Here is a tiny trained network, its code and every weight. The questions are about switching its units off for an input and a target symbol, where a switched-off unit gives its printed mean instead of its output.

import numpy as np


def w(rows, s, z=0):
    codes = np.array(rows[::2]) - 128.0
    scale = np.full(codes.shape[1], s)
    scale[-1] = z or s
    return codes * scale


def f(y):
    return y / 2 * (1 + np.tanh(0.7978845608 * (y + 0.044715 * y**3)))


def softmax(a):
    e = np.exp(a - a.max(-1, keepdims=True))
    return e / e.sum(-1, keepdims=True)


def log_softmax(a):
    a = a - a.max(-1, keepdims=True)
    return a - np.log(np.exp(a).sum(-1, keepdims=True))


def net(x, mask):
    ids = ['γδεζηθμξπσφω'.index(c) for c in x.split()]
    T = len(ids)
    res = E[ids] + P[:T]
    u = 0
    for l in range(3):
        q, k, v = (res @ M[l].T for M in (Q, K, V))
        z = softmax(np.where(np.tri(T) > 0, q @ k.T / 2**0.5, -1e9)) @ v
        res = res + np.where(mask[u], z, O[l][:, -1]) @ O[l][:, :-1]
        u += 1
        y = f(res @ A[l][:, :-1].T + A[l][:, -1])
        res = res + np.where(mask[u : u + 4], y, B[l][:, -1]) @ B[l][:, :-1]
        u += 4
    return log_softmax(res[-1] @ U[:, :-1].T + U[:, -1])


Q, K, V, O, A, B = {}, {}, {}, {}, {}, {}
E = w([
[43,82,159,27,102,192,89,143,192],'γ',
[117,92,136,49,42,173,141,78,168],'δ',
[177,2,168,159,177,147,109,165,146],'ε',
[207,139,216,120,145,143,149,76,130],'ζ',
[101,122,121,141,182,79,147,86,160],'η',
[38,117,223,131,164,140,128,125,86],'θ',
[39,77,122,190,74,161,80,160,123],'μ',
[92,144,176,158,80,172,178,84,168],'ξ',
[124,126,156,98,163,237,166,174,129],'π',
[141,120,122,146,114,130,187,185,191],'σ',
[73,83,197,228,100,124,147,157,123],'φ',
[92,34,1,89,121,177,172,86,90],'ω',
],0.015)
P = w([
[113,152,105,42,130,2,138,170,35],'0',
[93,85,82,162,147,187,6,41,120],'1',
[86,72,88,186,153,175,20,54,89],'2',
[98,63,87,206,170,166,46,47,74],'3',
[97,33,87,196,165,149,48,50,66],'4',
[75,48,94,209,158,177,52,52,57],'5',
],0.0047)
Q[0] = w([
[148,31,55,162,222,215,146,159,129],'L0H1',
[174,168,27,140,116,169,43,189,7],'L0H1',
],0.012)
K[0] = w([
[162,148,109,81,52,22,148,200,62],'L0H1',
[92,211,157,105,112,133,14,4,120],'L0H1',
],0.011)
V[0] = w([
[177,6,88,139,96,48,110,132,102],'L0H1',
[117,141,72,163,202,116,185,148,240],'L0H1',
],0.011)
O[0] = w([
[196,167,115,210,51,72,2,167,36,253],'L0H1',
[116,238,139,208,127,241,108,82,155,244],'L0H1',
],0.0057,0.0017)
A[0] = w([
[176,173,102,78,167,183,118,210,99,33],'L0N1',
[149,104,112,124,166,150,100,177,238,64],'L0N2',
[163,167,79,162,86,129,200,143,132,2],'L0N3',
[173,162,17,130,100,86,177,251,202,44],'L0N4',
],0.013,0.0028)
B[0] = w([
[144,27,133,163,175,104,149,135,202,155],'L0N1',
[188,163,165,147,153,120,110,115,2,242],'L0N2',
[124,84,137,114,181,151,144,52,42,164],'L0N3',
[126,153,159,177,88,173,41,76,83,255],'L0N4',
],0.0094,0.0025)
Q[1] = w([
[135,153,64,147,127,216,124,246,92],'L1H1',
[161,228,86,105,101,63,180,179,124],'L1H1',
],0.014)
K[1] = w([
[163,154,132,126,109,117,88,86,146],'L1H1',
[130,132,134,176,121,164,6,70,163],'L1H1',
],0.022)
V[1] = w([
[126,159,160,43,169,76,65,149,152],'L1H1',
[145,118,144,95,153,196,3,130,167],'L1H1',
],0.014)
O[1] = w([
[134,198,163,183,81,102,228,177,89,183],'L1H1',
[115,40,255,153,126,135,160,69,159,4],'L1H1',
],0.006,0.0017)
A[1] = w([
[255,189,144,80,150,105,91,98,182,65],'L1N1',
[159,163,154,41,72,131,129,152,164,105],'L1N2',
[77,143,146,89,93,56,113,148,135,2],'L1N3',
[83,191,142,80,121,51,134,127,209,50],'L1N4',
],0.015,0.0046)
B[1] = w([
[76,66,63,224,111,137,203,124,64,255],'L1N1',
[121,136,179,184,133,73,241,66,124,232],'L1N2',
[119,97,162,102,81,168,149,169,2,186],'L1N3',
[125,197,59,104,151,224,101,37,136,192],'L1N4',
],0.0074,0.0019)
Q[2] = w([
[190,211,238,3,129,78,43,168,245],'L2H1',
[101,74,142,164,125,162,42,84,103],'L2H1',
],0.015)
K[2] = w([
[153,35,160,209,102,202,1,54,171],'L2H1',
[100,158,153,73,92,5,110,173,152],'L2H1',
],0.017)
V[2] = w([
[83,113,138,152,171,193,117,254,145],'L2H1',
[130,157,120,54,3,196,99,140,106],'L2H1',
],0.0084)
O[2] = w([
[36,125,162,159,106,196,141,201,36,2],'L2H1',
[190,120,117,56,2,226,187,154,102,105],'L2H1',
],0.004,0.0054)
A[2] = w([
[115,188,177,186,193,153,194,196,100,2],'L2N1',
[254,113,123,134,146,125,112,229,118,67],'L2N2',
[122,215,62,135,79,95,182,239,106,57],'L2N3',
[138,32,133,79,196,136,113,142,172,17],'L2N4',
],0.0089,0.0048)
B[2] = w([
[187,103,203,205,171,152,52,62,77,252],'L2N1',
[127,85,160,57,128,150,84,33,219,193],'L2N2',
[146,104,76,154,193,114,121,220,253,241],'L2N3',
[162,155,99,80,119,97,147,216,112,198],'L2N4',
],0.0064,0.0035)
U = w([
[89,146,175,59,88,154,151,168,46,121],'γ',
[128,173,129,85,56,101,171,78,181,137],'δ',
[110,51,154,108,212,161,135,88,161,172],'ε',
[144,94,139,192,123,128,237,80,99,3],'ζ',
[132,192,87,152,203,6,154,103,134,212],'η',
[32,170,160,92,201,118,161,138,21,163],'θ',
[64,81,35,140,103,91,95,141,100,120],'μ',
[97,219,118,186,105,186,103,58,153,204],'ξ',
[172,122,145,124,190,156,174,194,168,94],'π',
[218,133,113,158,114,105,38,110,68,65],'σ',
[61,77,134,192,66,52,107,167,139,102],'φ',
[116,158,1,83,180,118,132,70,79,52],'ω',
],0.0072,0.0046)

Each question gives the input, a string of symbols that net reads in full, and the target symbol t.
The units are the heads (2 rows each of Q, K, V and O) and the neurons (one row each of A and B). Each row of codes is followed by its name. A weight is (code - 128) times the scale printed after its matrix; where a second scale follows, it is the last column's (O, A, B and U).
mask holds one flag per unit, layer by layer, with each layer's heads first. A switched-off unit (its flag False) gives its mean, the last column of its rows in O or B, instead of its output. The means were averaged over made-up inputs and are rounded, as every weight is.
A unit's drop is (log p(t) with every unit on - log p(t) with that unit switched off) / (log p(t) with every unit on - log p(t) with every unit switched off).
The circuit of an input: a set's keep is (log p(t) with only the set's units on - log p(t) with every unit switched off) / (log p(t) with every unit on - log p(t) with every unit switched off). Starting from the 12 units with the biggest drops (on a tie, the unit counted first), units are removed one at a time, each time the one whose removal leaves the highest keep (on an exact tie, the one counted first), for as long as the keep stays at least 0.8.
units of the circuit, in order: the units of the circuit, biggest drop first
unit that matters most: the unit with the biggest drop
k most important neurons: the k neurons with the biggest drops, biggest first
k most important neurons of layer l: the k neurons of layer l with the biggest drops, biggest first
drop when u is switched off: that unit's drop, to one decimal
input θ ζ θ σ, target π: 2 most important neurons : L2N3, L1N3
input θ ζ ξ, target π: 2 most important neurons : L2N3, L1N3
input γ δ ξ θ δ, target ζ: units of the circuit, in order : L1H1
input σ ξ η ζ ζ ω, target ε: units of the circuit, in order : L0N4, L1H1, L0H1
input θ σ ζ, target π: 3 most important neurons : L2N3, L1N3, L0N4
input π μ γ, target θ: units of the circuit, in order : L0H1, L0N2, L2H1
input π ζ ζ ζ ζ γ, target θ: units of the circuit, in order : L0H1, L2H1, L0N2
input σ ζ ζ ζ ω, target ε: units of the circuit, in order : L1H1, L0N4, L0H1
input σ γ ω φ, target ε: 2 most important neurons : L0N4, L0N2
input θ σ γ, target π: 2 most important neurons : L2N3, L0N4
input φ ω δ, target μ: 2 most important neurons : L0N4, L2N3
input δ η γ σ, target σ: units of the circuit, in order : L0N4, L0N2
input ζ δ ξ, target η: 2 most important neurons : L1N2, L0N4
input θ ξ ζ, target ζ: unit that matters most : L1N2
input θ ζ η ζ σ, target π: 2 most important neurons : L2N3, L0N4
input σ φ σ σ φ π, target ε: units of the circuit, in order : L0N4, L1H1
input ζ η γ ζ, target η: 3 most important neurons : L1N2, L0N4, L1N1
input σ ζ η φ σ π, target ε: 2 most important neurons : L0N4, L0N1
input σ ω σ π ω ζ, target ε: 2 most important neurons : L0N4, L0N2
input η σ σ, target ξ: units of the circuit, in order : L0H1
input π π ζ σ, target θ: 3 most important neurons of layer 0 : L0N1, L0N2, L0N3
input ζ ζ ζ, target η: 2 most important neurons : L1N2, L0N4
input μ ζ δ σ γ, target γ: 2 most important neurons of layer 1 : L1N3, L1N2
input π σ π, target θ: drop when L0H1 is switched off : 0.7
